Here is a tiny trained network, its code and every weight. The questions are about switching its units off for an input and a target symbol, where a switched-off unit gives its printed mean instead of its output.

import numpy as np


def w(rows, s, z=0):
    codes = np.array(rows[::2]) - 128.0
    scale = np.full(codes.shape[1], s)
    scale[-1] = z or s
    return codes * scale


def f(y):
    return np.maximum(y, 0)


def softmax(a):
    e = np.exp(a - a.max(-1, keepdims=True))
    return e / e.sum(-1, keepdims=True)


def log_softmax(a):
    a = a - a.max(-1, keepdims=True)
    return a - np.log(np.exp(a).sum(-1, keepdims=True))


def net(x, mask):
    ids = ['αβλξσφ'.index(c) for c in x.split()]
    T = len(ids)
    res = E[ids] + P[:T]
    u = 0
    for l in range(3):
        q, k, v = (res @ M[l].T for M in (Q, K, V))
        z = softmax(np.where(np.tri(T) > 0, q @ k.T / 3**0.5, -1e9)) @ v
        res = res + np.where(mask[u], z, O[l][:, -1]) @ O[l][:, :-1]
        u += 1
        y = f(res @ A[l][:, :-1].T + A[l][:, -1])
        res = res + np.where(mask[u : u + 12], y, B[l][:, -1]) @ B[l][:, :-1]
        u += 12
    return log_softmax(res[-1] @ U[:, :-1].T + U[:, -1])


Q, K, V, O, A, B = {}, {}, {}, {}, {}, {}
E = w([
[213,77,106,162,176,249],'α',
[140,157,170,124,142,125],'β',
[84,180,174,32,102,163],'λ',
[116,138,129,90,129,61],'ξ',
[198,66,205,213,216,129],'σ',
[180,189,88,120,71,72],'φ',
],0.016)
P = w([
[58,192,186,97,113,137],'0',
[19,157,155,163,137,175],'1',
[141,110,135,91,105,115],'2',
[31,161,122,170,95,173],'3',
[143,140,165,54,206,141],'4',
[38,172,153,172,154,196],'5',
[156,113,135,133,68,99],'6',
[92,175,80,180,102,169],'7',
[113,105,170,7,168,168],'8',
[94,192,76,213,91,156],'9',
[138,112,175,105,127,114],'10',
],0.011)
Q[0] = w([
[1,190,49,226,117,119],'L0H1',
[226,4,181,60,178,36],'L0H1',
[92,142,149,239,109,123],'L0H1',
],0.0064)
K[0] = w([
[31,62,193,31,54,144],'L0H1',
[81,137,108,161,120,55],'L0H1',
[96,23,254,47,183,177],'L0H1',
],0.0079)
V[0] = w([
[152,135,32,78,79,147],'L0H1',
[1,49,165,4,204,127],'L0H1',
[106,131,173,135,180,126],'L0H1',
],0.0063)
O[0] = w([
[203,250,193,125,238,158,26],'L0H1',
[88,81,133,52,157,137,154],'L0H1',
[97,189,156,112,76,142,254],'L0H1',
],0.012,0.00099)
A[0] = w([
[193,127,165,143,61,152,2],'L0N1',
[49,212,94,191,254,152,25],'L0N2',
[101,136,238,176,21,130,129],'L0N3',
[126,210,70,108,161,139,116],'L0N4',
[53,88,104,139,188,135,146],'L0N5',
[108,102,128,130,123,69,195],'L0N6',
[214,118,106,81,157,89,145],'L0N7',
[130,122,45,165,132,6,71],'L0N8',
[180,116,224,203,230,26,130],'L0N9',
[175,11,227,224,136,43,176],'L0N10',
[55,171,67,116,151,192,109],'L0N11',
[127,157,159,46,98,16,92],'L0N12',
],0.0071,0.004)
B[0] = w([
[138,120,116,138,167,132,157],'L0N1',
[215,198,182,181,66,99,171],'L0N2',
[197,88,165,111,81,147,233],'L0N3',
[56,73,146,61,133,173,188],'L0N4',
[182,130,77,241,163,112,204],'L0N5',
[142,187,249,140,175,144,197],'L0N6',
[202,117,92,87,89,112,205],'L0N7',
[132,61,176,111,213,156,161],'L0N8',
[97,2,200,156,66,112,236],'L0N9',
[140,127,75,69,82,56,248],'L0N10',
[165,163,28,176,250,163,249],'L0N11',
[128,97,77,151,191,94,254],'L0N12',
],0.0061,0.0035)
Q[1] = w([
[60,151,12,178,82,112],'L1H1',
[255,55,140,106,142,83],'L1H1',
[49,208,83,8,213,203],'L1H1',
],0.0043)
K[1] = w([
[78,55,168,214,211,175],'L1H1',
[157,88,185,11,23,106],'L1H1',
[125,77,134,61,3,134],'L1H1',
],0.0057)
V[1] = w([
[89,146,68,165,148,152],'L1H1',
[129,216,8,64,1,95],'L1H1',
[102,147,185,143,127,180],'L1H1',
],0.0067)
O[1] = w([
[204,179,37,95,150,50,114],'L1H1',
[231,185,24,99,195,92,2],'L1H1',
[26,136,176,178,254,162,163],'L1H1',
],0.0096,0.0032)
A[1] = w([
[189,110,59,205,188,194,69],'L1N1',
[120,127,2,209,213,140,135],'L1N2',
[191,76,154,237,58,42,104],'L1N3',
[87,135,201,76,113,34,88],'L1N4',
[117,108,161,103,114,240,4],'L1N5',
[118,41,115,173,38,114,125],'L1N6',
[49,153,143,159,63,7,210],'L1N7',
[84,105,69,136,71,116,193],'L1N8',
[187,217,65,181,195,160,91],'L1N9',
[197,126,143,38,91,131,96],'L1N10',
[192,188,104,186,115,241,227],'L1N11',
[39,89,161,74,115,144,145],'L1N12',
],0.0061,0.0045)
B[1] = w([
[167,200,112,76,92,86,198],'L1N1',
[254,136,104,225,132,169,176],'L1N2',
[171,165,121,101,189,247,194],'L1N3',
[166,108,62,53,143,60,171],'L1N4',
[42,55,85,75,162,152,173],'L1N5',
[124,106,186,81,130,212,183],'L1N6',
[108,135,168,161,248,15,194],'L1N7',
[72,176,179,237,133,173,159],'L1N8',
[152,53,109,180,61,95,166],'L1N9',
[217,226,206,159,165,169,157],'L1N10',
[15,153,83,131,95,128,253],'L1N11',
[3,162,127,139,113,182,197],'L1N12',
],0.0063,0.0079)
Q[2] = w([
[186,151,154,106,201,180],'L2H1',
[52,25,254,165,41,43],'L2H1',
[179,77,78,35,106,128],'L2H1',
],0.0066)
K[2] = w([
[221,183,123,168,149,153],'L2H1',
[128,59,167,141,139,125],'L2H1',
[86,213,190,108,145,1],'L2H1',
],0.0068)
V[2] = w([
[201,154,111,127,160,213],'L2H1',
[96,203,52,129,107,172],'L2H1',
[113,183,69,19,95,253],'L2H1',
],0.0063)
O[2] = w([
[17,124,91,153,49,83,210],'L2H1',
[59,253,168,107,154,136,204],'L2H1',
[67,214,54,174,106,2,254],'L2H1',
],0.0067,0.0047)
A[2] = w([
[182,48,199,51,46,136,74],'L2N1',
[86,160,167,65,192,107,217],'L2N2',
[64,99,194,76,134,38,63],'L2N3',
[125,198,133,80,50,177,88],'L2N4',
[99,82,119,36,20,127,120],'L2N5',
[254,220,203,94,75,116,98],'L2N6',
[102,69,243,96,91,183,177],'L2N7',
[44,152,150,122,136,156,119],'L2N8',
[122,147,53,92,90,105,124],'L2N9',
[101,173,163,186,104,189,2],'L2N10',
[163,68,47,237,172,178,159],'L2N11',
[158,172,126,11,172,161,197],'L2N12',
],0.0082,0.0043)
B[2] = w([
[120,203,95,147,180,16,184],'L2N1',
[195,105,161,118,207,151,232],'L2N2',
[174,166,107,76,27,119,193],'L2N3',
[138,108,154,189,194,113,186],'L2N4',
[160,109,55,135,201,83,148],'L2N5',
[125,41,106,208,178,107,162],'L2N6',
[117,102,95,43,90,92,224],'L2N7',
[80,91,156,147,126,93,253],'L2N8',
[66,56,140,190,162,108,165],'L2N9',
[246,133,2,104,139,105,200],'L2N10',
[108,150,170,179,67,74,195],'L2N11',
[199,215,184,119,46,103,177],'L2N12',
],0.0086,0.011)
U = w([
[76,237,128,149,32,88,99],'α',
[125,107,3,82,126,130,94],'β',
[105,134,33,126,223,158,121],'λ',
[189,76,158,222,175,114,1],'ξ',
[78,87,185,146,11,144,240],'σ',
[174,200,99,105,62,140,247],'φ',
],0.0082,0.003)

Each question gives the input, a string of symbols that net reads in full, and the target symbol t.
The units are the heads (3 rows each of Q, K, V and O) and the neurons (one row each of A and B). Each row of codes is followed by its name. A weight is (code - 128) times the scale printed after its matrix; where a second scale follows, it is the last column's (O, A, B and U).
mask holds one flag per unit, layer by layer, with each layer's heads first. A switched-off unit (its flag False) gives its mean, the last column of its rows in O or B, instead of its output. The means were averaged over made-up inputs and are rounded, as every weight is.
A unit's drop is (log p(t) with every unit on - log p(t) with that unit switched off) / (log p(t) with every unit on - log p(t) with every unit switched off).
The circuit of an input: a set's keep is (log p(t) with only the set's units on - log p(t) with every unit switched off) / (log p(t) with every unit on - log p(t) with every unit switched off). Starting from the 12 units with the biggest drops (on a tie, the unit counted first), units are removed one at a time, each time the one whose removal leaves the highest keep (on an exact tie, the one counted first), for as long as the keep stays at least 0.8.
circuit, biggest first: the units of the circuit, biggest drop first
unit that matters most: the unit with the biggest drop
k most important neurons: the k neurons with the biggest drops, biggest first
top k neurons in layer l: the k neurons of layer l with the biggest drops, biggest first
input α α β β φ ξ β, target ξ: circuit, biggest first	(L2N6 L1H1 L1N11 L2H1)
input φ λ λ α α α α φ α, target ξ: top 3 neurons in layer 1	(L1N1 L1N9 L1N12)
input λ σ ξ ξ, target σ: unit that matters most	L1H1
input α β λ φ, target λ: circuit, biggest first	(L0H1 L1H1 L2N11 L2N3)
input β α α φ λ, target ξ: top 3 neurons in layer 2	(L2N6 L2N2 L2N4)
input ξ α β σ φ φ, target σ: circuit, biggest first	(L2H1 L1H1)
input α ξ α ξ λ, target φ: top 2 neurons in layer 0	(L0N5 L0N9)
input σ α ξ, target β: 2 most important neurons	(L0N3 L0N6)
input λ ξ β ξ, target λ: circuit, biggest first	(L0H1 L2H1 L2N2)
input β α α, target σ: circuit, biggest first	(L2N2 L1H1)
input α α ξ ξ φ σ φ α α, target ξ: circuit, biggest first	(L0H1 L1N9)
input α α λ β φ α, target α: 2 most important neurons	(L2N11 L2N2)
input φ λ ξ σ σ σ σ β, target σ: 2 most important neurons	(L1N3 L0N11)
input α α φ α β, target ξ: unit that matters most	L0N7
input ξ ξ σ α φ α σ α λ, target β: circuit, biggest first	(L2N5 L2N7 L2H1)
input α φ α φ ξ σ, target σ: 2 most important neurons	(L2N7 L2N11)
input α β λ α β β, target λ: top 2 neurons in layer 2	(L2N10 L2N2)
input α α ξ ξ β ξ α, target φ: 3 most important neurons	(L2N12 L2N8 L1N7)
input α β β ξ σ α λ φ α ξ φ, target ξ: 2 most important neurons	(L2N6 L1N11)
input α σ α, target β: 2 most important neurons	(L2N5 L2N7)
input λ β λ φ, target λ: top neuron in layer 0	(L0N11)
input α α φ α α α β, target σ: top 2 neurons in layer 1	(L1N7 L1N6)
input α β σ ξ ξ, target β: top 4 neurons in layer 0	(L0N6 L0N3 L0N11 L0N9)
input β ξ β, target φ: 2 most important neurons	(L2N12 L0N9)
input α ξ α α ξ λ ξ α σ ξ β, target β: 3 most important neurons	(L0N9 L2N7 L2N5)
input φ ξ λ, target ξ: 2 most important neurons	(L2N6 L2N4)
input α β ξ λ ξ ξ, target λ: top 3 neurons in layer 2	(L2N2 L2N11 L2N12)
input α α ξ, target φ: unit that matters most	L2N3
